Where the symbols take the elements:
CJ tu LZ
CJ vo CC
NS tu QT
NS vo FC
SD tu JC
SD vo PP
HB tu HH
HB vo SG
JC tu PP
JC vo ZH
CD tu DL
CD vo HT
HQ tu NJ
HQ vo CH
PQ tu RZ
PQ vo RR
BT tu SM
BT vo CM
LS tu ZL
LS vo NT
JQ tu QQ
JQ vo PF
BM tu HP
BM vo QD
NC tu PB
NC vo MN
GT tu SD
GT vo JC
QQ tu NZ
QQ vo PC
NJ tu CH
NJ vo HP
CM tu JQ
CM vo QQ
HT tu NC
HT vo PB
NT tu PQ
NT vo RZ
BS tu CC
BS vo JJ
HC tu JR
HC vo LT
RZ tu QR
RZ vo NC
MN tu JQ
MN vo FD
HP tu CJ
HP vo LZ
ZL tu ZH
ZL vo TJ
RM tu GG
RM vo TD
BZ tu CD
BZ vo DL
GG tu HC
GG vo JR
DS tu HB
DS vo HH
HL tu GG
HL vo HC
CH tu HP
CH vo RL
GN tu GQ
GN vo SG
QD tu FR
QD vo GJ
GQ tu SG
GQ vo TJ
CC tu JJ
CC vo JG
DL tu NZ
DL vo NC
LT tu LF
LT vo BT
PH tu RM
PH vo ZM
JG tu MB
JG vo MB
FR tu GJ
FR vo NT
ZT tu GT
ZT vo PF
HH tu PF
HH vo HL
GJ tu BS
GJ vo CC
JT tu GN
JT vo HH
TJ tu GQ
TJ vo NJ
PC tu BZ
PC vo CD
RL tu MB
RL vo ZL
RJ tu PH
RJ vo RM
ZH tu GT
ZH vo HQ
QP tu QR
QP vo LS
PF tu HL
PF vo GG
PB tu QR
PB vo DM
SM tu CM
SM vo JQ
FC tu RJ
FC vo LT
QR tu LS
QR vo FM
TD tu GN
TD vo LF
FM tu NT
FM vo PQ
MB tu JG
MB vo ZH
LZ tu RH
LZ vo SJ
NZ tu NS
NZ vo PB
HF tu BM
HF vo RD
JJ tu JG
JJ vo RL
PP tu SJ
PP vo JT
RD tu QD
RD vo QD
ZM tu SJ
ZM vo LT
QT tu FC
QT vo RJ
FD tu JQ
FD vo QR
DM tu FD
DM vo QP
RR tu HF
RR vo BM
RH tu ZT
RH vo JG
SJ tu CJ
SJ vo GN
LF tu BT
LF vo SM
JR tu NS
JR vo QT
SG tu DS
SG vo HB

In the rows, zero is written as 26.

The rows follow the links: the fewer symbols apart two elements are, the more alike their rows tend to be.

Element, then a row for it; each showing differs a little:
LZ
(15, 17, 27, 28, 27, 27, 25, 18, 32, 32, 19, 24, 32, 15, 11, 31, 37, 26, 24, 24, 34, 33, 25, 23, 31, 21, 35, 18, 17, 22, 30, 14, 31, 21, 16, 32, 23, 23, 34, 13, 26, 24, 22, 20, 33, 25, 22, 21, 42, 29, 34, 22, 31, 25, 26, 34, 26, 23, 9, 28, 18, 45, 27, 20, 27)
LS
(47, 20, 38, 39, 21, 13, 30, 22, 28, 23, 32, 13, 32, 43, 28, 15, 20, 21, 26, 30, 29, 23, 34, 24, 30, 34, 18, 18, 15, 36, 28, 36, 27, 27, 25, 27, 25, 28, 25, 33, 26, 19, 25, 26, 19, 23, 17, 24, 19, 24, 18, 32, 27, 24, 31, 20, 20, 17, 21, 17, 20, 26, 24, 36, 15)
JJ
(26, 31, 20, 14, 11, 32, 43, 30, 15, 34, 36, 25, 37, 28, 15, 29, 27, 26, 28, 8, 17, 13, 27, 22, 24, 21, 23, 26, 20, 36, 28, 33, 29, 16, 23, 24, 24, 23, 23, 22, 34, 24, 25, 28, 20, 36, 24, 17, 21, 20, 28, 20, 24, 22, 27, 30, 20, 32, 31, 24, 23, 36, 33, 18, 37)
GT
(28, 38, 28, 31, 25, 28, 31, 9, 34, 25, 20, 27, 23, 29, 18, 20, 23, 12, 20, 25, 30, 20, 28, 25, 22, 22, 17, 28, 27, 36, 17, 30, 22, 16, 38, 25, 10, 34, 24, 44, 22, 31, 31, 16, 28, 25, 33, 31, 24, 31, 31, 32, 37, 23, 12, 21, 17, 30, 23, 27, 26, 26, 35, 23, 26)
DL
(19, 31, 21, 29, 21, 21, 20, 32, 28, 13, 20, 25, 34, 22, 32, 32, 35, 38, 34, 23, 17, 38, 24, 16, 21, 25, 17, 30, 30, 17, 27, 23, 19, 22, 24, 33, 25, 21, 28, 24, 36, 13, 9, 26, 29, 13, 31, 25, 22, 21, 17, 30, 22, 20, 16, 17, 27, 25, 37, 29, 26, 13, 20, 31, 34)
RD
(27, 26, 10, 24, 27, 24, 21, 35, 16, 37, 32, 30, 26, 29, 19, 26, 22, 30, 25, 26, 16, 27, 21, 28, 25, 20, 35, 34, 23, 22, 27, 20, 24, 33, 23, 11, 30, 13, 31, 24, 25, 32, 36, 37, 8, 22, 41, 21, 24, 31, 10, 23, 31, 31, 27, 29, 25, 31, 26, 25, 32, 26, 15, 17, 30)
CM
(19, 21, 25, 13, 37, 36, 17, 28, 17, 25, 33, 25, 20, 23, 33, 26, 23, 31, 28, 30, 34, 28, 29, 25, 19, 25, 18, 14, 32, 17, 23, 17, 38, 18, 25, 27, 24, 24, 27, 24, 16, 28, 26, 35, 21, 25, 28, 25, 28, 23, 33, 24, 15, 27, 16, 19, 29, 41, 39, 14, 28, 10, 15, 32, 21)
GN
(11, 22, 25, 24, 24, 25, 14, 22, 38, 32, 24, 37, 21, 25, 29, 25, 33, 24, 21, 18, 33, 23, 36, 23, 22, 23, 24, 27, 28, 27, 25, 22, 33, 34, 33, 25, 21, 32, 20, 21, 23, 36, 27, 10, 39, 29, 7, 25, 33, 19, 28, 20, 20, 22, 27, 33, 40, 22, 21, 32, 31, 22, 40, 26, 38)
ZH
(30, 28, 34, 25, 15, 25, 36, 17, 27, 24, 20, 31, 23, 36, 14, 17, 22, 15, 22, 27, 27, 17, 28, 23, 27, 22, 18, 29, 29, 38, 20, 35, 21, 20, 40, 22, 11, 32, 20, 43, 18, 28, 31, 14, 26, 25, 24, 31, 19, 30, 30, 31, 34, 19, 18, 16, 17, 34, 22, 22, 24, 29, 32, 29, 33)
SD
(27, 40, 28, 32, 26, 25, 26, 9, 36, 26, 18, 26, 22, 28, 20, 20, 24, 13, 21, 23, 33, 22, 31, 27, 20, 21, 17, 28, 28, 36, 18, 28, 24, 16, 40, 26, 9, 33, 24, 43, 21, 32, 31, 14, 32, 26, 33, 31, 26, 31, 26, 30, 40, 23, 13, 22, 21, 28, 23, 27, 28, 26, 36, 19, 26)
PC
(16, 30, 20, 24, 23, 23, 19, 33, 26, 13, 21, 28, 32, 22, 31, 34, 36, 39, 34, 23, 19, 38, 23, 17, 19, 22, 16, 30, 29, 15, 25, 21, 22, 21, 25, 32, 24, 19, 28, 23, 33, 16, 10, 27, 27, 12, 31, 26, 22, 19, 19, 29, 22, 19, 14, 17, 28, 30, 39, 28, 27, 11, 20, 28, 37)
QD
(28, 28, 10, 24, 25, 23, 24, 35, 16, 39, 34, 27, 29, 31, 19, 27, 23, 30, 25, 24, 17, 24, 24, 28, 24, 20, 34, 33, 22, 23, 28, 21, 25, 31, 22, 13, 30, 13, 31, 24, 27, 30, 37, 38, 7, 24, 42, 21, 25, 28, 10, 22, 31, 30, 27, 30, 25, 30, 26, 26, 32, 25, 16, 17, 32)
QP
(45, 20, 37, 41, 28, 15, 30, 22, 30, 20, 30, 8, 34, 36, 29, 15, 21, 22, 27, 31, 33, 28, 32, 25, 29, 35, 21, 16, 14, 31, 28, 33, 29, 24, 19, 31, 26, 29, 28, 31, 28, 16, 22, 27, 22, 22, 19, 23, 23, 22, 22, 32, 25, 26, 30, 19, 21, 16, 20, 17, 17, 26, 24, 35, 11)
ZM
(19, 26, 38, 22, 28, 28, 12, 17, 30, 32, 22, 21, 12, 14, 32, 35, 25, 26, 29, 18, 35, 27, 35, 35, 27, 31, 31, 17, 28, 21, 32, 19, 27, 29, 25, 28, 29, 25, 19, 14, 22, 33, 28, 21, 37, 34, 23, 26, 42, 26, 26, 15, 26, 28, 27, 36, 37, 17, 21, 30, 32, 37, 23, 19, 18)
CJ
(17, 17, 25, 27, 25, 25, 26, 20, 30, 36, 21, 25, 33, 16, 11, 32, 37, 26, 25, 22, 33, 32, 26, 24, 32, 21, 37, 18, 16, 23, 33, 15, 31, 21, 15, 31, 24, 21, 31, 12, 28, 24, 21, 21, 32, 28, 21, 20, 43, 27, 31, 20, 29, 25, 26, 35, 28, 22, 10, 29, 20, 46, 28, 16, 28)

Each walk starts at a row. The symbols on each line, taken left to right, move it on to the next element.
Each answer is a row, close to the row of the element it stands for.
---
(27, 33, 13, 16, 15, 32, 35, 31, 16, 37, 38, 25, 37, 26, 18, 30, 26, 28, 31, 5, 17, 14, 27, 25, 22, 21, 24, 28, 18, 33, 29, 28, 29, 18, 20, 21, 27, 19, 24, 21, 37, 24, 27, 30, 18, 35, 29, 15, 23, 20, 20, 18, 26, 25, 29, 33, 23, 32, 30, 27, 26, 33, 30, 13, 36)
vo vo tu tu vo	(30, 28, 26, 16, 11, 33, 46, 25, 18, 27, 30, 27, 34, 34, 12, 24, 24, 21, 26, 14, 19, 12, 24, 22, 25, 22, 21, 27, 24, 40, 25, 37, 24, 13, 30, 23, 19, 28, 20, 31, 28, 23, 25, 21, 24, 34, 22, 24, 15, 24, 33, 25, 27, 18, 25, 23, 15, 35, 28, 23, 21, 36, 35, 22, 36)
tu vo vo vo vo tu vo tu	(20, 27, 20, 25, 26, 35, 37, 15, 30, 29, 22, 23, 37, 15, 9, 29, 31, 20, 20, 20, 29, 25, 21, 26, 27, 20, 28, 22, 16, 30, 24, 24, 28, 14, 16, 33, 20, 29, 31, 22, 33, 24, 23, 23, 32, 30, 27, 20, 34, 29, 43, 25, 32, 26, 24, 33, 20, 29, 14, 28, 15, 44, 35, 15, 24)
---
(27, 17, 33, 20, 8, 28, 45, 29, 16, 26, 27, 31, 30, 37, 9, 23, 26, 24, 24, 23, 19, 13, 24, 19, 32, 21, 23, 27, 26, 34, 28, 36, 25, 20, 32, 22, 21, 27, 20, 29, 21, 23, 27, 19, 21, 31, 14, 27, 16, 24, 31, 26, 24, 16, 27, 21, 14, 34, 25, 20, 19, 35, 29, 30, 39)
tu vo tu tu tu tu	(23, 38, 26, 31, 26, 25, 22, 6, 42, 30, 18, 28, 22, 23, 20, 22, 29, 14, 21, 19, 35, 25, 33, 27, 20, 21, 20, 25, 25, 35, 19, 25, 26, 19, 35, 28, 10, 33, 26, 37, 24, 33, 29, 10, 35, 26, 29, 27, 32, 30, 26, 28, 38, 22, 16, 27, 26, 26, 18, 30, 30, 28, 39, 19, 28)
vo vo vo vo vo	(21, 27, 35, 12, 33, 33, 15, 23, 19, 27, 27, 24, 4, 17, 38, 32, 16, 28, 30, 24, 32, 21, 32, 37, 25, 30, 28, 17, 36, 19, 28, 21, 27, 29, 28, 25, 32, 26, 18, 19, 14, 34, 33, 31, 32, 36, 27, 29, 33, 27, 28, 16, 20, 29, 26, 32, 34, 24, 33, 23, 33, 25, 15, 24, 12)
---
(20, 7, 37, 25, 14, 22, 35, 28, 22, 24, 17, 35, 24, 32, 6, 24, 31, 26, 22, 37, 24, 26, 21, 18, 37, 22, 33, 25, 27, 25, 31, 26, 24, 25, 30, 25, 23, 24, 24, 25, 14, 24, 24, 18, 24, 23, 13, 31, 26, 31, 33, 27, 25, 19, 27, 19, 18, 32, 13, 21, 19, 38, 22, 33, 36)
vo vo tu tu vo vo vo tu	(19, 6, 36, 27, 16, 21, 33, 29, 24, 24, 18, 35, 21, 33, 9, 24, 30, 26, 22, 40, 26, 28, 22, 19, 36, 23, 33, 26, 29, 22, 32, 26, 23, 28, 30, 22, 22, 23, 23, 24, 13, 26, 24, 18, 26, 22, 11, 31, 26, 29, 32, 28, 23, 18, 27, 18, 21, 30, 12, 22, 19, 34, 22, 35, 37)
vo tu vo tu vo tu tu vo tu	(27, 31, 22, 17, 13, 35, 46, 25, 17, 31, 32, 26, 36, 28, 11, 27, 26, 22, 27, 9, 20, 12, 23, 22, 25, 20, 23, 26, 20, 37, 26, 34, 27, 12, 25, 27, 22, 27, 23, 25, 34, 21, 25, 23, 23, 37, 24, 19, 20, 22, 34, 23, 27, 21, 26, 28, 17, 34, 28, 24, 21, 37, 36, 18, 35)
---
(47, 22, 27, 41, 28, 10, 24, 26, 27, 31, 34, 12, 31, 40, 26, 16, 19, 23, 26, 30, 27, 30, 31, 26, 28, 33, 27, 22, 13, 29, 29, 29, 27, 32, 19, 22, 30, 20, 30, 32, 27, 23, 31, 33, 13, 21, 30, 21, 25, 28, 9, 31, 33, 30, 31, 25, 22, 15, 18, 19, 23, 27, 18, 27, 14)
vo vo vo tu vo vo tu vo	(49, 23, 33, 40, 28, 13, 26, 24, 28, 27, 35, 9, 32, 38, 30, 15, 19, 21, 26, 29, 30, 26, 31, 26, 29, 34, 24, 19, 13, 32, 29, 31, 30, 27, 20, 25, 28, 25, 29, 32, 28, 20, 28, 30, 16, 24, 26, 22, 25, 26, 13, 30, 29, 27, 32, 25, 22, 13, 20, 19, 22, 27, 22, 29, 12)
tu vo tu tu tu vo tu	(17, 13, 31, 23, 16, 21, 22, 30, 31, 27, 24, 41, 22, 36, 24, 21, 30, 29, 21, 25, 27, 20, 32, 19, 27, 24, 23, 32, 30, 28, 26, 27, 28, 36, 36, 20, 21, 30, 18, 25, 19, 32, 26, 9, 32, 25, 1, 30, 21, 20, 26, 24, 18, 20, 30, 23, 32, 28, 22, 26, 29, 19, 35, 36, 43)
---
(15, 24, 28, 28, 27, 24, 17, 15, 37, 33, 19, 25, 25, 16, 19, 31, 34, 23, 25, 19, 39, 31, 34, 26, 27, 23, 33, 19, 19, 24, 29, 16, 30, 24, 22, 31, 21, 27, 29, 16, 25, 29, 23, 16, 38, 29, 20, 23, 45, 27, 29, 18, 31, 23, 24, 36, 32, 19, 11, 33, 26, 41, 31, 16, 27)
vo tu vo tu vo tu vo vo vo	(15, 7, 29, 29, 23, 23, 27, 27, 25, 31, 17, 31, 28, 24, 5, 29, 35, 28, 23, 34, 29, 33, 20, 21, 37, 21, 40, 22, 21, 21, 32, 17, 26, 25, 20, 25, 25, 20, 30, 15, 20, 25, 25, 21, 26, 21, 20, 27, 38, 31, 31, 23, 28, 24, 26, 26, 21, 27, 7, 26, 19, 42, 19, 24, 32)
tu tu vo tu vo tu vo vo	(32, 17, 39, 28, 11, 21, 37, 26, 24, 22, 26, 31, 23, 43, 17, 19, 22, 21, 22, 30, 24, 18, 29, 19, 31, 26, 19, 27, 29, 36, 26, 37, 25, 25, 38, 22, 19, 31, 17, 36, 16, 26, 29, 14, 24, 26, 11, 31, 17, 26, 26, 31, 25, 17, 26, 15, 17, 29, 23, 18, 24, 27, 28, 36, 34)
---
(35, 20, 31, 36, 38, 21, 27, 22, 29, 16, 31, 10, 35, 27, 30, 15, 25, 24, 27, 34, 35, 33, 27, 24, 26, 33, 18, 11, 15, 24, 23, 26, 33, 17, 15, 35, 26, 29, 33, 29, 27, 15, 19, 33, 22, 19, 24, 23, 26, 24, 30, 32, 21, 28, 25, 19, 21, 23, 26, 15, 15, 20, 22, 35, 9)
tu vo vo tu tu vo vo tu	(26, 30, 39, 19, 24, 25, 14, 21, 26, 30, 22, 22, 8, 16, 36, 34, 20, 27, 29, 18, 28, 24, 34, 37, 28, 31, 32, 20, 35, 23, 34, 24, 20, 35, 28, 25, 33, 26, 16, 16, 23, 32, 30, 24, 36, 36, 24, 28, 35, 26, 23, 16, 24, 29, 32, 35, 35, 12, 23, 31, 33, 36, 20, 20, 16)
vo vo tu tu tu tu tu	(22, 21, 21, 21, 43, 35, 23, 26, 22, 18, 32, 21, 27, 20, 32, 21, 25, 28, 27, 34, 35, 30, 24, 25, 21, 28, 17, 15, 25, 16, 21, 20, 40, 13, 17, 33, 25, 27, 35, 27, 19, 22, 22, 36, 22, 22, 30, 26, 26, 24, 37, 28, 15, 28, 17, 19, 25, 37, 35, 15, 22, 12, 18, 33, 16)
---
(40, 21, 33, 39, 31, 17, 29, 22, 32, 17, 30, 9, 37, 30, 33, 19, 25, 24, 27, 33, 32, 32, 28, 22, 27, 36, 19, 14, 14, 27, 25, 28, 32, 21, 16, 35, 26, 28, 31, 29, 30, 13, 18, 30, 23, 20, 20, 22, 24, 23, 24, 32, 24, 26, 28, 19, 20, 16, 24, 18, 15, 24, 23, 34, 11)
vo tu tu tu vo tu vo	(22, 10, 35, 25, 13, 21, 27, 30, 26, 24, 22, 38, 20, 40, 19, 21, 30, 26, 22, 31, 26, 21, 30, 19, 31, 24, 25, 29, 31, 28, 28, 31, 25, 33, 37, 20, 22, 27, 18, 29, 15, 30, 26, 12, 27, 23, 3, 32, 21, 23, 27, 27, 20, 17, 29, 17, 25, 30, 20, 24, 26, 24, 29, 37, 43)
tu tu tu tu vo tu tu vo	(15, 22, 15, 23, 26, 27, 22, 29, 33, 28, 26, 41, 28, 29, 32, 20, 32, 24, 19, 21, 26, 20, 28, 21, 20, 25, 22, 35, 29, 28, 20, 26, 30, 36, 32, 24, 23, 33, 23, 24, 27, 31, 26, 14, 35, 27, 6, 25, 18, 17, 30, 24, 15, 24, 31, 30, 36, 27, 25, 32, 27, 13, 46, 28, 41)
---
(19, 23, 32, 11, 32, 35, 13, 25, 19, 29, 32, 25, 10, 23, 35, 29, 20, 30, 28, 25, 36, 23, 35, 31, 22, 26, 20, 15, 34, 18, 26, 19, 37, 25, 28, 23, 27, 24, 21, 23, 12, 35, 32, 28, 28, 32, 23, 27, 34, 23, 28, 15, 15, 27, 22, 27, 36, 35, 35, 18, 34, 18, 14, 27, 21)
vo tu vo vo tu vo tu	(24, 31, 28, 25, 23, 22, 22, 33, 25, 9, 20, 22, 28, 19, 38, 32, 30, 37, 35, 27, 17, 37, 21, 21, 21, 29, 17, 27, 33, 16, 27, 25, 17, 22, 24, 32, 30, 23, 26, 22, 33, 13, 9, 31, 28, 15, 32, 27, 21, 21, 19, 30, 20, 23, 19, 18, 25, 22, 40, 27, 26, 12, 18, 33, 26)
vo vo tu vo tu tu tu tu vo	(29, 37, 29, 31, 23, 25, 29, 9, 35, 26, 19, 26, 21, 29, 19, 20, 23, 14, 21, 22, 32, 23, 30, 25, 21, 21, 17, 29, 28, 38, 17, 29, 23, 18, 40, 25, 10, 34, 23, 43, 22, 32, 30, 14, 29, 25, 31, 28, 23, 30, 27, 31, 39, 21, 13, 22, 20, 30, 23, 28, 28, 26, 36, 22, 28)
---
(30, 19, 25, 33, 39, 23, 25, 25, 29, 14, 30, 13, 36, 25, 33, 20, 28, 28, 30, 35, 33, 36, 24, 21, 24, 30, 18, 14, 18, 19, 22, 23, 35, 13, 13, 38, 26, 27, 36, 28, 29, 13, 15, 35, 23, 18, 25, 24, 26, 24, 30, 32, 19, 26, 20, 18, 21, 26, 31, 14, 17, 16, 20, 33, 12)
tu vo vo tu tu vo tu tu	(29, 32, 39, 18, 21, 26, 18, 24, 22, 26, 22, 22, 7, 18, 40, 37, 16, 27, 29, 21, 23, 21, 28, 38, 29, 31, 32, 25, 38, 24, 32, 28, 15, 37, 28, 24, 37, 26, 13, 18, 23, 31, 29, 27, 34, 36, 27, 30, 30, 25, 22, 18, 24, 29, 33, 31, 32, 14, 29, 30, 34, 33, 19, 24, 15)
tu tu tu vo vo tu	(29, 32, 38, 18, 23, 28, 21, 26, 19, 22, 22, 24, 6, 17, 41, 34, 14, 27, 30, 25, 21, 21, 26, 38, 28, 30, 30, 26, 39, 22, 29, 30, 14, 37, 30, 22, 36, 27, 13, 19, 22, 29, 28, 30, 30, 36, 30, 31, 26, 27, 22, 20, 23, 29, 34, 30, 32, 16, 32, 29, 35, 30, 18, 25, 14)
---
(19, 30, 21, 28, 21, 21, 20, 33, 28, 13, 22, 26, 36, 21, 29, 34, 37, 38, 34, 23, 18, 37, 22, 15, 20, 24, 18, 31, 27, 17, 27, 21, 20, 22, 25, 31, 24, 21, 29, 23, 35, 14, 9, 25, 28, 13, 31, 24, 22, 20, 16, 31, 23, 20, 15, 17, 27, 26, 37, 29, 26, 13, 22, 29, 36)
tu vo tu tu tu tu tu vo	(24, 10, 39, 28, 14, 22, 36, 28, 23, 22, 16, 34, 21, 34, 7, 22, 29, 23, 23, 38, 24, 24, 23, 19, 35, 24, 30, 26, 29, 26, 28, 29, 21, 25, 35, 21, 20, 26, 22, 29, 12, 25, 25, 16, 25, 22, 13, 33, 23, 30, 33, 29, 27, 18, 24, 15, 17, 32, 16, 22, 21, 33, 24, 36, 37)
tu vo tu tu vo tu vo	(25, 31, 15, 15, 16, 33, 37, 29, 18, 37, 35, 23, 39, 25, 15, 31, 29, 27, 29, 6, 19, 17, 27, 25, 24, 19, 25, 26, 16, 33, 29, 27, 29, 16, 19, 25, 27, 20, 26, 19, 36, 24, 26, 27, 20, 35, 27, 16, 26, 21, 24, 16, 27, 24, 29, 36, 24, 30, 27, 26, 24, 40, 30, 13, 35)
